Below is a small trained network, with its code and all its weights. Each question gives an input and a class and asks what happens when units are switched off, that is, made to give their printed mean instead of their output.

import numpy as np


def w(rows, s, z=0):
    codes = np.array(rows[::2]) - 128.0
    scale = np.full(codes.shape[1], s)
    scale[-1] = z or s
    return codes * scale


def norm(h):
    return h / np.sqrt((h * h).mean(-1, keepdims=True) + 1e-5)


def f(y):
    return np.maximum(y, 0)


def log_softmax(a):
    a = a - a.max(-1, keepdims=True)
    return a - np.log(np.exp(a).sum(-1, keepdims=True))


def net(x, mask):
    res = np.array(x, float).reshape(1, 6) / 4 @ E
    u = 0
    for l in range(3):
        y = f(norm(res) @ A[l][:, :-1].T + A[l][:, -1])
        res = res + np.where(mask[u : u + 4], y, B[l][:, -1]) @ B[l][:, :-1]
        u += 4
    return log_softmax(norm(res)[-1] @ U[:, :-1].T + U[:, -1])


A, B = {}, {}
E = w([
[183,181,205,212],'x0',
[60,127,150,178],'x1',
[77,36,140,158],'x2',
[50,224,222,15],'x3',
[167,154,34,46],'x4',
[210,31,253,139],'x5',
],0.0058)
A[0] = w([
[191,134,76,237,59],'L0N0',
[132,119,61,195,204],'L0N1',
[248,161,44,194,2],'L0N2',
[68,200,88,232,196],'L0N3',
],0.011,0.005)
B[0] = w([
[173,3,105,29,192],'L0N0',
[94,86,165,2,220],'L0N1',
[193,145,137,11,182],'L0N2',
[63,127,164,98,253],'L0N3',
],0.011,0.0065)
A[1] = w([
[254,115,104,111,196],'L1N0',
[100,123,74,139,113],'L1N1',
[96,64,132,82,8],'L1N2',
[127,140,115,151,69],'L1N3',
],0.0083,0.0015)
B[1] = w([
[158,221,225,70,214],'L1N0',
[96,74,85,21,145],'L1N1',
[119,114,139,158,253],'L1N2',
[171,176,130,254,128],'L1N3',
],0.0079,0.0039)
A[2] = w([
[209,114,86,152,39],'L2N0',
[86,204,138,151,46],'L2N1',
[68,237,129,161,5],'L2N2',
[106,93,175,2,218],'L2N3',
],0.011,0.002)
B[2] = w([
[149,151,129,49,129],'L2N0',
[69,149,184,204,145],'L2N1',
[91,245,114,160,149],'L2N2',
[154,141,74,235,250],'L2N3',
],0.011,0.016)
U = w([
[140,154,194,178,32],'0',
[26,227,139,139,135],'1',
[78,33,129,104,182],'2',
[204,88,124,8,244],'3',
[47,135,41,65,4],'4',
[196,200,152,99,80],'5',
[126,75,91,180,254],'6',
[139,63,239,156,143],'7',
],0.019,0.0025)

Each question gives the input, the list of numbers given to net, and the class t.
The units are the neurons (one row each of A and B). Each row of codes is followed by its name. A weight is (code - 128) times the scale printed after its matrix; where a second scale follows, it is the last column's (A, B and U).
mask holds one flag per neuron, layer by layer. A switched-off neuron (its flag False) gives its mean, the last column of its row in B, instead of its output. The means were averaged over made-up inputs and are rounded, as every weight is.
A unit's drop is (log p(t) with every unit on - log p(t) with that unit switched off) / (log p(t) with every unit on - log p(t) with every unit switched off).
The circuit of an input: a set's keep is (log p(t) with only the set's units on - log p(t) with every unit switched off) / (log p(t) with every unit on - log p(t) with every unit switched off). Starting from all 12 units, units are removed one at a time, each time the one whose removal leaves the highest keep (on an exact tie, the one counted first), for as long as the keep stays at least 0.8.
circuit, biggest first: the units of the circuit, biggest drop first
most important unit: the unit with the biggest drop
k most important neurons: the k neurons with the biggest drops, biggest first
top k neurons in layer l: the k neurons of layer l with the biggest drops, biggest first
drop of u: that unit's drop, to one decimal
input [-4,1,-4,7,4,6], class 6: most important unit : L2N3
input [6,2,3,-5,-1,-4], class 2: 2 most important neurons : [L0N3 L2N3]
input [3,-7,2,-2,2,7], class 5: circuit, biggest first : [L1N0 L0N3]
input [-5,-8,2,6,3,8], class 5: circuit, biggest first : [L0N0 L2N3]
input [4,-4,3,-1,-8,-8], class 2: circuit, biggest first : [L0N0 L0N1]
input [6,-4,-4,-5,-5,-1], class 3: 2 most important neurons : [L0N0 L0N2]
input [-4,-8,5,2,3,6], class 6: 2 most important neurons : [L2N3 L0N2]
input [7,-1,-3,7,-8,3], class 1: top 2 neurons in layer 0 : [L0N0 L0N1]
input [-4,8,-3,7,6,7], class 0: top 3 neurons in layer 0 : [L0N0 L0N3 L0N1]
input [-7,1,2,-2,8,6], class 6: 3 most important neurons : [L2N3 L0N0 L0N2]
input [-6,-7,0,5,4,2], class 5: top 3 neurons in layer 0 : [L0N3 L0N1 L0N0]
input [3,0,-1,-2,-4,-1], class 2: 3 most important neurons : [L0N0 L0N3 L0N1]
input [2,-8,3,1,6,5], class 5: 3 most important neurons : [L1N0 L0N0 L0N1]
input [-7,3,4,1,-5,8], class 6: most important unit : L1N0
input [-4,-3,0,0,5,7], class 6: 2 most important neurons : [L0N2 L2N3]
input [1,5,1,-6,1,-1], class 3: 2 most important neurons : [L0N0 L0N2]
input [7,-3,-3,0,7,-8], class 3: top 2 neurons in layer 0 : [L0N2 L0N1]
input [3,7,6,-3,7,-5], class 2: drop of L0N1 : 0.2
input [3,3,8,-5,1,-6], class 2: drop of L0N3 : 0.1
input [-4,-3,8,-5,-4,-5], class 2: circuit, biggest first : [L0N1]
input [-4,3,-4,-5,8,2], class 3: drop of L0N2 : 0.1
